The symbols move the objects like this.
q862: pu>q120, po>q191, va>q982, se>q319, du>q657, ba>q262
q764: pu>q746, po>q129, va>q758, se>q999, du>q982, ba>q552
q74: pu>q925, po>q780, va>q550, se>q796, du>q345, ba>q811
q925: pu>q452, po>q811, va>q121, se>q74, du>q974, ba>q843
q787: pu>q704, po>q949, va>q485, se>q543, du>q98, ba>q998
q227: pu>q98, po>q947, va>q241, se>q738, du>q516, ba>q794
q61: pu>q345, po>q85, va>q42, se>q978, du>q589, ba>q268
q974: pu>q42, po>q148, va>q85, se>q345, du>q233, ba>q796
q220: pu>q899, po>q291, va>q744, se>q581, du>q338, ba>q700
q982: pu>q659, po>q621, va>q262, se>q372, du>q959, ba>q840
q492: pu>q543, po>q485, va>q704, se>q794, du>q738, ba>q196
q459: pu>q415, po>q937, va>q962, se>q604, du>q170, ba>q720
q246: pu>q734, po>q516, va>q603, se>q92, du>q780, ba>q267
q516: pu>q267, po>q648, va>q123, se>q806, du>q731, ba>q730
q241: pu>q836, po>q543, va>q794, se>q172, du>q123, ba>q787
q686: pu>q85, po>q74, va>q148, se>q42, du>q228, ba>q925
q550: pu>q121, po>q748, va>q811, se>q452, du>q686, ba>q863
q775: pu>q124, po>q938, va>q517, se>q657, du>q196, ba>q319
q734: pu>q48, po>q267, va>q806, se>q246, du>q811, ba>q495
q730: pu>q738, po>q241, va>q98, se>q648, du>q603, ba>q836
q811: pu>q843, po>q837, va>q863, se>q780, du>q148, ba>q92
q168: pu>q581, po>q744, va>q899, se>q702, du>q106, ba>q520
q129: pu>q552, po>q583, va>q373, se>q500, du>q621, ba>q435
q899: pu>q170, po>q700, va>q520, se>q220, du>q529, ba>q848
q738: pu>q227, po>q836, va>q172, se>q730, du>q806, ba>q947
q575: pu>q751, po>q959, va>q775, se>q490, du>q704, ba>q517
q806: pu>q516, po>q506, va>q495, se>q603, du>q863, ba>q648
q843: pu>q748, po>q92, va>q731, se>q811, du>q796, ba>q246
q837: pu>q92, po>q603, va>q734, se>q731, du>q550, ba>q806
q648: pu>q730, po>q172, va>q227, se>q506, du>q48, ba>q241
q228: pu>q476, po>q345, va>q978, se>q878, du>q720, ba>q974
q744: pu>q520, po>q587, va>q700, se>q170, du>q706, ba>q604
q581: pu>q220, po>q520, va>q170, se>q168, du>q726, ba>q291
q871: pu>q490, po>q775, va>q751, se>q998, du>q543, ba>q124
q223: pu>q938, po>q372, va>q862, se>q517, du>q490, ba>q982
q196: pu>q949, po>q575, va>q871, se>q485, du>q947, ba>q751
q517: pu>q223, po>q120, va>q319, se>q959, du>q871, ba>q372
q267: pu>q495, po>q730, va>q506, se>q516, du>q837, ba>q738
q435: pu>q966, po>q529, va>q726, se>q583, du>q758, ba>q184
q657: pu>q775, po>q223, va>q959, se>q751, du>q485, ba>q938
q947: pu>q794, po>q704, va>q543, se>q836, du>q648, ba>q436
q184: pu>q706, po>q581, va>q702, se>q529, du>q770, ba>q220
q427: pu>q589, po>q228, va>q233, se>q573, du>q415, ba>q476
q396: pu>q233, po>q970, va>q228, se>q589, du>q962, ba>q978
q319: pu>q862, po>q659, va>q372, se>q938, du>q751, ba>q191
q506: pu>q648, po>q98, va>q738, se>q123, du>q734, ba>q172
q240: pu>q758, po>q756, va>q129, se>q746, du>q191, ba>q373
q76: pu>q621, po>q746, va>q999, se>q262, du>q319, ba>q240
q621: pu>q840, po>q240, va>q764, se>q76, du>q862, ba>q758
q998: pu>q871, po>q657, va>q575, se>q949, du>q492, ba>q775
q268: pu>q148, po>q452, va>q74, se>q85, du>q970, ba>q550
q27: pu>q962, po>q368, va>q937, se>q415, du>q520, ba>q573
q368: pu>q573, po>q233, va>q589, se>q720, du>q604, ba>q878
q848: pu>q587, po>q27, va>q459, se>q700, du>q581, ba>q962
q373: pu>q770, po>q106, va>q435, se>q756, du>q764, ba>q726
q123: pu>q506, po>q227, va>q730, se>q495, du>q246, ba>q98
q970: pu>q978, po>q42, va>q345, se>q476, du>q573, ba>q686
q436: pu>q485, po>q871, va>q949, se>q704, du>q241, ba>q490
q543: pu>q787, po>q196, va>q436, se>q492, du>q227, ba>q949
q120: pu>q372, po>q262, va>q659, se>q862, du>q775, ba>q76
q552: pu>q756, po>q435, va>q770, se>q129, du>q840, ba>q966
q124: pu>q959, po>q319, va>q223, se>q775, du>q949, ba>q862
q500: pu>q129, po>q770, va>q756, se>q758, du>q76, ba>q583
q938: pu>q319, po>q982, va>q120, se>q223, du>q575, ba>q659
q672: pu>q702, po>q899, va>q581, se>q706, du>q435, ba>q170
q978: pu>q61, po>q686, va>q974, se>q970, du>q427, ba>q85
q794: pu>q492, po>q436, va>q787, se>q947, du>q730, ba>q485
q770: pu>q583, po>q726, va>q966, se>q373, du>q746, ba>q338
q756: pu>q373, po>q966, va>q583, se>q552, du>q999, ba>q106
q490: pu>q575, po>q124, va>q657, se>q871, du>q787, ba>q959
q42: pu>q686, po>q796, va>q268, se>q974, du>q878, ba>q74
q415: pu>q27, po>q720, va>q194, se>q459, du>q744, ba>q368
q573: pu>q427, po>q878, va>q396, se>q368, du>q459, ba>q228
q937: pu>q720, po>q589, va>q573, se>q194, du>q848, ba>q396
q485: pu>q196, po>q490, va>q998, se>q436, du>q836, ba>q575
q796: pu>q74, po>q121, va>q452, se>q148, du>q61, ba>q780
q700: pu>q848, po>q415, va>q604, se>q291, du>q168, ba>q27
q949: pu>q998, po>q751, va>q490, se>q196, du>q794, ba>q657
q452: pu>q550, po>q843, va>q780, se>q925, du>q42, ba>q748
q704: pu>q436, po>q998, va>q196, se>q787, du>q172, ba>q871
q529: pu>q184, po>q168, va>q672, se>q338, du>q373, ba>q581
q720: pu>q368, po>q396, va>q427, se>q937, du>q587, ba>q233
q520: pu>q291, po>q604, va>q848, se>q744, du>q672, ba>q459
q48: pu>q603, po>q495, va>q516, se>q734, du>q843, ba>q123
q495: pu>q123, po>q738, va>q648, se>q267, du>q92, ba>q227
q589: pu>q396, po>q476, va>q878, se>q427, du>q27, ba>q970
q966: pu>q106, po>q184, va>q338, se>q435, du>q500, ba>q706
q780: pu>q811, po>q731, va>q748, se>q121, du>q268, ba>q837
q121: pu>q780, po>q863, va>q843, se>q550, du>q85, ba>q731
q706: pu>q672, po>q220, va>q168, se>q184, du>q583, ba>q899
q878: pu>q228, po>q61, va>q970, se>q233, du>q937, ba>q345
q746: pu>q240, po>q552, va>q500, se>q764, du>q659, ba>q756
q291: pu>q700, po>q459, va>q587, se>q520, du>q702, ba>q415
q731: pu>q837, po>q48, va>q246, se>q863, du>q452, ba>q603
q726: pu>q338, po>q672, va>q184, se>q106, du>q552, ba>q702
q372: pu>q982, po>q76, va>q191, se>q120, du>q124, ba>q621
q751: pu>q657, po>q517, va>q124, se>q575, du>q436, ba>q223
q194: pu>q937, po>q427, va>q368, se>q962, du>q700, ba>q589
q836: pu>q947, po>q787, va>q492, se>q241, du>q506, ba>q704
q233: pu>q878, po>q978, va>q476, se>q396, du>q194, ba>q61
q148: pu>q796, po>q550, va>q925, se>q268, du>q978, ba>q121
q85: pu>q268, po>q925, va>q796, se>q686, du>q476, ba>q452
q758: pu>q500, po>q373, va>q552, se>q240, du>q262, ba>q770
q191: pu>q262, po>q999, va>q621, se>q659, du>q223, ba>q764
q476: pu>q970, po>q974, va>q61, se>q228, du>q368, ba>q42
q962: pu>q194, po>q573, va>q720, se>q27, du>q291, ba>q427
q98: pu>q172, po>q794, va>q836, se>q227, du>q267, ba>q492
q748: pu>q863, po>q246, va>q837, se>q843, du>q74, ba>q734
q338: pu>q529, po>q702, va>q706, se>q726, du>q756, ba>q168
q702: pu>q168, po>q170, va>q220, se>q672, du>q966, ba>q744
q603: pu>q806, po>q123, va>q267, se>q48, du>q748, ba>q506
q604: pu>q459, po>q194, va>q27, se>q587, du>q899, ba>q937
q659: pu>q191, po>q840, va>q76, se>q982, du>q517, ba>q999
q345: pu>q974, po>q268, va>q686, se>q61, du>q396, ba>q148
q959: pu>q517, po>q862, va>q938, se>q124, du>q998, ba>q120
q172: pu>q241, po>q492, va>q947, se>q98, du>q495, ba>q543
q583: pu>q435, po>q338, va>q106, se>q770, du>q240, ba>q529
q92: pu>q246, po>q806, va>q48, se>q837, du>q121, ba>q516
q999: pu>q764, po>q500, va>q240, se>q840, du>q372, ba>q129
q106: pu>q726, po>q706, va>q529, se>q966, du>q129, ba>q672
q262: pu>q76, po>q764, va>q840, se>q191, du>q938, ba>q746
q863: pu>q731, po>q734, va>q92, se>q748, du>q925, ba>q48
q587: pu>q604, po>q962, va>q415, se>q848, du>q220, ba>q194
q840: pu>q999, po>q758, va>q746, se>q621, du>q120, ba>q500
q170: pu>q744, po>q848, va>q291, se>q899, du>q184, ba>q587

The rows follow the links: the fewer symbols apart two objects are, the more alike their rows tend to be.

Each row is also shifted at random along 6 hidden directions that mean nothing.

Some objects, each with a row of numbers:
q734 -> 4,1,-8,7,-4,-12,-3,-11,-9,4,-4,11,2,-1,2,-9,-6,2,6,6,6,6,-11,-8,13,6,1,-5,0,14,1,3,-8,0,-2
q520 -> 11,8,-7,-1,-3,6,-13,2,22,-1,-2,14,13,22,13,-2,1,21,-4,-1,-23,-17,26,15,7,-23,-1,-10,3,-18,1,7,-5,11,8
q589 -> -19,5,7,12,-1,-15,-7,1,5,0,3,-8,17,4,16,-14,1,0,14,1,-16,-8,9,-3,2,2,-1,-15,4,-8,-1,10,-7,-7,15
q925 -> -39,-8,16,-20,8,8,-3,11,-7,-8,-22,-6,1,-10,-15,5,-5,-36,5,3,-4,-5,-14,-26,-5,8,-3,-2,15,7,3,10,2,-9,-1
q998 -> -13,-6,2,-3,8,-14,14,6,-11,-7,2,-7,-11,-14,-5,0,5,-16,1,-5,-18,3,1,-7,-2,13,5,9,10,7,4,11,2,4,0
q843 -> 41,-3,8,12,0,-21,2,2,-13,1,6,-10,14,0,6,-13,-6,-1,20,6,-20,0,-3,-4,10,14,4,-15,10,1,2,18,-16,-5,8
q529 -> -2,-4,0,-6,-4,-14,9,-4,7,-9,11,-1,-2,-12,8,-4,12,-18,-1,2,11,-4,5,-5,-7,-5,-10,10,-10,0,3,-13,15,1,1
q415 -> -6,1,-7,4,-1,-14,-6,-15,2,-6,6,-1,8,-7,6,-14,8,-16,9,5,11,1,-5,-17,-3,0,-12,-2,-5,6,-2,-9,8,-3,7
q775 -> -13,4,7,-5,5,20,5,14,-1,-2,-2,-10,-13,3,-11,18,-3,15,-15,-12,4,6,-1,20,-5,3,11,9,-2,-8,-3,-6,0,-3,-11
q120 -> 24,2,-11,-14,8,-7,7,2,-1,-18,0,3,-11,-1,-6,1,6,-13,-10,-8,-9,0,3,2,0,-4,-1,16,4,-1,5,-2,7,11,-9
q194 -> -21,-5,6,16,-11,4,-11,-17,3,26,-7,2,4,-19,5,1,6,-8,11,9,34,6,-16,-29,-13,7,-8,-6,-10,17,-6,-10,9,-12,12
q220 -> 5,3,14,-4,-3,-2,4,8,8,-13,5,-14,4,-5,5,1,6,-16,0,-5,12,-8,2,3,-8,-4,-4,2,-9,-10,-2,-16,11,-11,-1
q862 -> 35,-2,-13,-15,7,16,7,3,4,-5,5,4,-7,14,-11,7,0,12,-15,-2,-13,1,11,18,2,-13,0,12,4,-9,4,2,0,18,-9
q427 -> 17,-4,11,9,-18,-28,5,-2,5,3,9,5,16,-4,27,-11,-1,-1,14,12,0,-15,11,3,9,-6,-3,-11,-9,-1,5,-2,-3,-5,13
q748 -> -6,9,3,10,-1,4,-16,1,-3,9,-17,7,9,6,0,-2,-11,12,6,0,-4,-1,-7,-7,8,6,8,-15,8,5,-4,11,-12,-6,5
q863 -> 3,6,7,-23,3,16,0,8,-11,-24,-5,-9,0,10,-19,4,-12,-13,-7,-1,18,1,-21,7,7,1,0,3,0,-2,-2,-14,-1,-11,-22
q368 -> -16,-7,8,9,-2,1,7,-5,-1,2,25,-23,10,1,1,-7,4,4,10,9,9,6,-3,3,-5,4,-8,-6,-5,-10,-4,-4,-1,-7,4
q587 -> 38,-3,-1,-14,-4,7,-7,-6,9,0,-11,14,6,-2,1,1,2,-20,1,9,15,-9,-3,-17,-2,-12,-13,0,-3,4,2,-10,10,-2,1
q659 -> -6,3,-13,2,-3,-3,13,-7,0,-6,17,0,-13,-2,0,1,6,11,-12,-3,16,8,4,17,-1,-5,-1,16,-15,0,-2,-17,8,8,-9
q604 -> -2,-1,-10,9,5,15,-20,-14,10,12,-1,0,9,6,-6,-6,6,5,7,6,-5,4,0,-15,-7,-3,-9,-7,6,-3,-6,6,-2,4,9
q268 -> 15,-22,-2,-13,2,12,5,-3,0,13,6,1,9,13,-10,-3,-7,0,8,22,-19,-2,4,-5,8,-5,-9,-7,14,-6,9,20,-12,14,1
q396 -> 26,-16,19,-25,1,28,6,13,4,-2,1,-13,9,15,-14,10,-8,-9,-1,14,-5,-10,1,5,-3,-8,-7,-5,6,-17,4,4,-4,-2,-3
q837 -> 20,9,-5,-10,-16,-11,-1,-1,-5,-12,-11,27,5,10,12,-1,-15,4,-5,5,20,-11,-4,13,24,-11,2,-2,-11,9,5,-16,-4,0,-11
q74 -> -47,1,0,0,-3,-11,3,0,-4,-9,8,-2,8,6,5,-9,-4,1,5,4,-2,-2,0,8,9,-1,0,-5,-1,-3,1,-1,-7,-1,-3
q48 -> -5,1,-8,-4,7,-24,-1,-6,-13,-13,-9,7,2,-7,-1,-15,-2,-23,12,0,-12,2,-10,-20,10,9,0,-2,11,15,4,10,-4,1,0
q770 -> 78,-10,3,-10,-2,13,8,-1,5,5,5,-1,-5,-5,-4,9,5,-9,-6,7,16,-1,-1,-2,-8,-6,-9,8,-8,0,2,-10,10,3,-5
q706 -> -13,-9,-4,-7,4,16,3,6,18,10,10,0,3,12,0,6,5,9,-6,6,-30,-7,25,10,-5,-17,-6,0,8,-18,3,15,-1,18,7
q492 -> 32,-12,0,-47,17,32,3,17,-5,-14,-29,11,-12,6,-34,19,-11,-26,-15,2,-16,-6,-6,-9,3,-8,-2,14,21,3,9,11,2,12,-18
q704 -> -17,4,-21,22,4,-3,-1,-13,-8,14,12,0,-5,3,-3,-5,3,32,0,-5,-6,18,0,9,5,8,8,1,0,6,-4,8,-10,10,-2
q121 -> 1,-10,16,4,-1,18,6,4,-11,12,12,-23,6,8,-12,5,-8,12,7,10,5,9,-12,8,0,12,3,-9,3,-7,-2,6,-13,-10,-3
q672 -> 20,-9,8,1,-15,-13,10,-1,12,11,6,11,2,-9,19,5,6,-1,1,10,9,-13,14,3,-1,-11,-6,0,-15,0,5,-8,9,1,10
q744 -> 12,4,4,10,10,3,-10,1,6,-6,6,-20,9,3,1,-9,9,-2,8,-5,-16,-1,3,-6,-10,3,-4,-7,7,-13,-6,8,-1,-6,10
q42 -> 16,-11,-1,-8,-6,11,-9,-10,3,17,-17,21,6,-1,-4,2,-8,-8,6,19,10,-4,-8,-22,6,-5,-9,-8,3,14,4,5,-3,1,4
q240 -> -3,16,5,7,-5,-44,2,10,8,-20,-11,13,-2,-17,32,-9,11,-19,2,-16,-15,-19,18,-3,0,-2,6,2,-4,3,2,-1,10,-4,14

In each set, the symbols that take the first to the second take the third to the fourth, perhaps in another order. Give the fourth.
Answer with the object's name.
A -35,-5,11,3,3,11,1,2,-10,4,8,-21,6,3,-11,1,-6,4,7,6,4,8,-13,2,-2,11,1,-5,4,-6,-3,3,-9,-9,-4
B -9,-13,-4,-24,-7,4,13,2,0,-8,13,6,8,18,-4,-1,-10,1,-4,18,-3,-9,6,17,16,-16,-6,0,0,-9,8,-4,-5,10,-11
C 24,13,3,-1,-16,-10,10,8,1,-8,1,14,-9,-1,15,10,-4,15,-16,-9,26,-6,2,28,9,-8,9,9,-23,3,0,-25,6,-5,-11
D q751

A -4,14,3,12,-7,-4,-9,4,12,0,-7,9,-4,-2,16,5,6,12,-9,-14,7,-7,11,10,-5,-5,5,0,-11,-4,-6,-11,7,-3,6
B 1,9,-9,-7,3,-6,-4,-3,7,-22,-1,1,-4,-9,1,-5,13,-21,-7,-10,16,-1,-4,-6,-8,-7,-9,12,-6,3,-3,-18,18,-2,-6
C 8,11,6,12,-9,20,-14,-4,7,14,-13,3,-10,-10,1,17,3,10,-13,-10,47,5,-13,-1,-17,0,2,4,-20,7,-10,-26,14,-16,-1
D q106

A -19,11,-8,-11,7,0,-10,-2,0,-28,1,-5,11,14,-6,-14,-3,-11,2,-2,-2,-1,-6,-1,8,-5,-8,-2,5,-6,-3,-6,-2,-3,-9
B -18,-9,1,13,-4,-1,0,-14,-9,18,7,-5,7,-5,-2,-5,-1,3,14,13,10,10,-12,-14,-1,11,-2,-9,0,8,-2,4,-6,-4,6
C 42,7,10,11,-14,-7,2,-1,-5,9,-13,11,-15,-23,10,12,1,1,-6,-8,43,3,-13,-1,-5,8,8,6,-22,19,-4,-24,12,-16,-1
D q982

A 49,-28,0,0,9,15,8,-6,7,29,9,-10,0,-7,-11,3,12,-8,10,18,-24,7,13,-21,-17,1,-12,0,14,-4,5,27,-1,15,14
B -13,15,2,-4,3,6,-10,6,11,-21,0,-9,6,8,1,-2,5,-5,-5,-10,4,-6,3,8,-5,-8,-4,-1,-4,-14,-6,-12,6,-7,-2
C 6,-12,-8,12,7,14,-15,-12,15,34,-12,10,0,-8,-3,5,11,3,6,5,-19,2,10,-29,-15,-2,-8,-5,13,5,2,24,4,12,24
D q170

A -4,-7,-14,-22,15,1,14,7,-7,-15,5,1,-8,12,-16,1,-3,-2,-10,-1,-31,2,7,10,10,-6,1,12,15,-4,8,15,-6,20,-14
B -25,10,1,13,-3,-6,-4,7,3,8,-12,11,-9,-3,13,8,0,20,-6,-15,-8,-4,10,10,1,3,15,0,-3,2,-2,4,-3,-1,6
C 44,2,-1,3,-20,-17,-8,-11,5,6,-11,28,12,1,23,-7,-10,1,7,13,20,-14,-1,-5,16,-11,-4,-13,-12,11,2,-12,-1,-5,6
D q796

A -6,8,-8,13,7,1,-16,-9,-1,-2,9,-12,16,13,-2,-17,-1,10,11,1,-8,7,-6,-3,4,5,-3,-12,7,-5,-8,7,-11,-2,4
B -4,-9,17,7,5,5,1,1,-6,2,14,-33,10,-6,-7,-7,5,-14,16,5,-2,5,-9,-11,-13,15,-4,-7,5,-8,-2,6,-2,-13,6
C -9,1,-13,-2,2,3,-16,-8,7,4,-10,16,13,14,2,-11,-5,5,7,9,-24,-5,8,-10,12,-8,-5,-14,13,1,1,19,-10,10,7
D q233

A -18,-5,2,16,10,-6,13,-1,-14,6,15,-24,-10,-13,-6,0,8,3,5,-7,-7,18,-7,-1,-11,22,9,6,6,2,-2,11,-2,-3,0
B 15,2,17,-2,-3,3,8,11,-8,0,-13,-4,-16,-21,-4,15,0,-11,-7,-11,27,3,-15,-4,-12,13,8,10,-8,10,-2,-16,11,-15,-5
C -35,4,6,-10,13,-2,16,16,-10,-26,13,-24,-11,-1,-11,3,3,-8,-8,-14,-11,6,-2,16,-5,8,7,13,5,-11,0,-2,3,0,-14
D q959

A 0,3,-19,0,-8,-9,-4,-8,21,1,2,25,1,10,18,-3,6,13,-8,1,-9,-12,26,10,7,-24,-6,2,-10,-4,4,-6,5,17,5
B -15,-4,-4,0,-10,-11,-2,-7,12,4,1,18,10,3,15,-6,1,-3,4,10,-3,-13,12,-4,6,-14,-9,-5,-6,-1,5,0,2,5,9
C -33,9,6,9,-3,-5,-7,3,-7,-5,-1,-4,8,6,5,-6,-8,7,4,-4,1,0,-7,5,6,8,9,-11,0,-2,-5,0,-11,-11,-1
D q241

A -18,15,-13,12,2,-20,-13,-13,5,-16,5,-1,10,-4,11,-22,10,-10,9,-6,4,0,-1,-13,0,-2,-9,-3,-1,2,-6,-6,6,-3,6
B 30,-12,11,-3,-21,-12,7,0,14,18,-10,24,-2,-16,23,11,3,-13,1,13,16,-19,12,-10,-3,-14,-7,0,-15,8,9,-9,15,-2,14
C -36,3,-5,-18,-1,-16,-5,-2,-2,-21,-16,17,6,-4,4,-10,-4,-30,4,4,4,-10,-7,-17,11,-6,-8,0,4,11,3,-5,5,-2,-3
D q589

A 2,6,-17,14,14,8,-13,-4,5,11,-9,3,-7,2,-6,0,5,14,-3,-12,-27,8,9,-9,-6,5,5,2,15,2,-3,22,-3,13,8
B 5,3,-10,-1,1,-23,5,-3,-1,-7,-6,11,-12,-24,7,-3,13,-22,0,-8,3,1,0,-16,-5,4,-2,13,-3,16,4,-4,14,3,2
C -7,19,-14,3,7,-17,-4,1,-1,-22,-1,2,-7,-2,4,-8,6,-1,-6,-21,-7,2,4,6,2,1,5,9,0,1,-4,-5,4,3,-5
D q982

A 10,-6,4,-19,-10,-3,22,11,6,-7,9,6,-11,-2,6,14,3,-2,-16,2,10,-10,13,21,1,-15,-2,16,-16,-6,6,-17,11,7,-9
B -46,11,-1,-3,0,-7,-3,11,13,-8,-14,16,-8,-5,12,8,6,-3,-10,-17,-11,-13,18,6,-4,-9,6,7,-2,-2,3,-2,10,4,5
C 23,-9,17,-2,1,9,11,6,2,0,20,-29,3,-2,-4,3,8,-8,4,3,5,3,1,5,-15,3,-6,2,-3,-16,-2,-4,7,-7,2
D q220

A -12,-1,-2,6,-5,-5,10,3,6,7,12,1,-7,-1,10,6,7,18,-7,-4,-4,0,17,19,-3,-7,2,7,-9,-8,1,-3,3,8,2
B -15,2,9,1,9,5,3,10,3,-8,3,-20,-9,-9,-4,7,11,-8,-4,-14,-2,2,2,1,-18,6,3,9,2,-7,-4,-1,7,-6,1
C -28,-4,13,1,2,9,-6,5,-5,10,-13,-2,6,1,-5,4,-9,-3,8,4,-6,-1,-7,-11,-1,7,4,-12,8,3,0,13,-8,-8,6
D q811

A 0,12,5,-20,7,1,-11,11,14,-26,-16,7,6,4,2,-4,3,-27,-5,-9,-9,-20,7,-8,-1,-15,-7,0,7,-8,1,-4,10,-2,2
B -16,-1,11,18,-15,18,-6,-6,5,19,14,-9,9,12,7,5,-4,30,4,9,29,2,-2,17,-2,-2,1,-14,-19,-10,-9,-15,-5,-11,2
C 59,-30,6,-6,6,1,26,5,-1,17,20,-14,-6,-8,-7,6,9,-5,7,13,-27,3,16,-2,-9,2,-3,8,9,-7,11,22,0,15,6
D q106

A -15,-3,-5,1,-3,-9,1,-9,5,-4,12,-3,8,-1,6,-12,6,-8,7,10,3,-1,2,-6,1,-7,-11,-1,-2,-3,0,-5,4,2,3
B -21,-4,-5,0,-7,-4,2,-9,-3,1,8,1,7,5,1,-7,-5,1,6,13,7,1,-5,1,9,-2,-6,-5,-2,2,1,-3,-4,1,-3
C -29,10,7,20,12,-11,-9,1,-15,-8,4,-26,11,-1,-3,-17,0,-4,17,-9,-14,9,-15,-9,-2,24,7,-13,15,-2,-7,15,-12,-16,5
D q98

A -14,8,-8,18,2,0,-5,7,9,17,-5,11,-2,14,14,5,-2,42,-5,-12,-40,-5,29,20,5,-5,17,-7,8,-10,0,25,-15,13,12
B 34,-18,2,-14,-1,11,16,0,1,12,0,4,-15,-13,-10,16,5,-11,-10,6,14,3,-1,-5,-9,-4,-5,17,-5,7,5,-7,13,8,-5
C -27,12,-8,13,-5,4,-14,-12,-9,6,-11,9,-1,0,-2,-4,-8,12,-2,-3,30,12,-22,-5,5,7,3,-4,-5,16,-8,-12,-3,-8,-7
D q738

A 36,4,7,-1,-7,-1,6,7,-3,0,-2,2,-12,-7,4,12,-2,5,-10,-7,17,-1,-2,12,-2,2,8,7,-12,5,-1,-13,4,-6,-7
B 13,17,-8,0,-4,-6,9,4,0,-22,16,-3,-9,10,5,2,-1,21,-16,-14,14,2,4,36,7,-6,8,12,-17,-8,-5,-24,3,0,-17
C 10,6,-9,4,-13,6,-10,-5,3,13,-5,24,8,24,10,1,-16,38,-3,8,-1,-6,8,21,22,-12,8,-13,-4,0,-1,2,-17,7,-2
D q92

A -19,13,-4,-11,-4,-3,-18,-1,-2,-7,-38,29,-1,-5,0,2,-11,-16,-4,-3,15,-7,-15,-19,11,-2,2,-4,3,21,0,-4,2,-6,-4
B -8,0,12,-23,-16,-14,13,13,-2,-19,-2,11,6,7,9,2,-14,-11,-3,8,14,-18,1,17,18,-12,0,0,-11,-2,7,-17,-1,-6,-12
C 20,-6,-9,3,9,11,-3,-7,2,14,-7,4,-12,-9,-12,7,8,-1,-3,-3,-7,11,-1,-17,-11,6,0,7,8,9,1,12,4,9,4
D q775

A -1,17,2,7,-5,1,-14,2,11,-2,-21,12,-7,-9,10,6,6,-3,-8,-15,20,-6,-1,-6,-9,-4,2,3,-10,6,-6,-18,14,-10,4
B 4,0,18,1,-4,10,-10,7,11,8,-19,3,-1,-13,6,10,5,-18,1,-1,11,-11,1,-18,-16,-2,-3,-4,0,1,-1,-3,11,-11,14
C -34,4,8,9,-2,-4,6,4,-9,3,-4,-4,-16,-20,0,10,3,-3,-3,-14,21,9,-12,-3,-9,15,9,8,-8,11,-4,-10,7,-10,-2
D q262

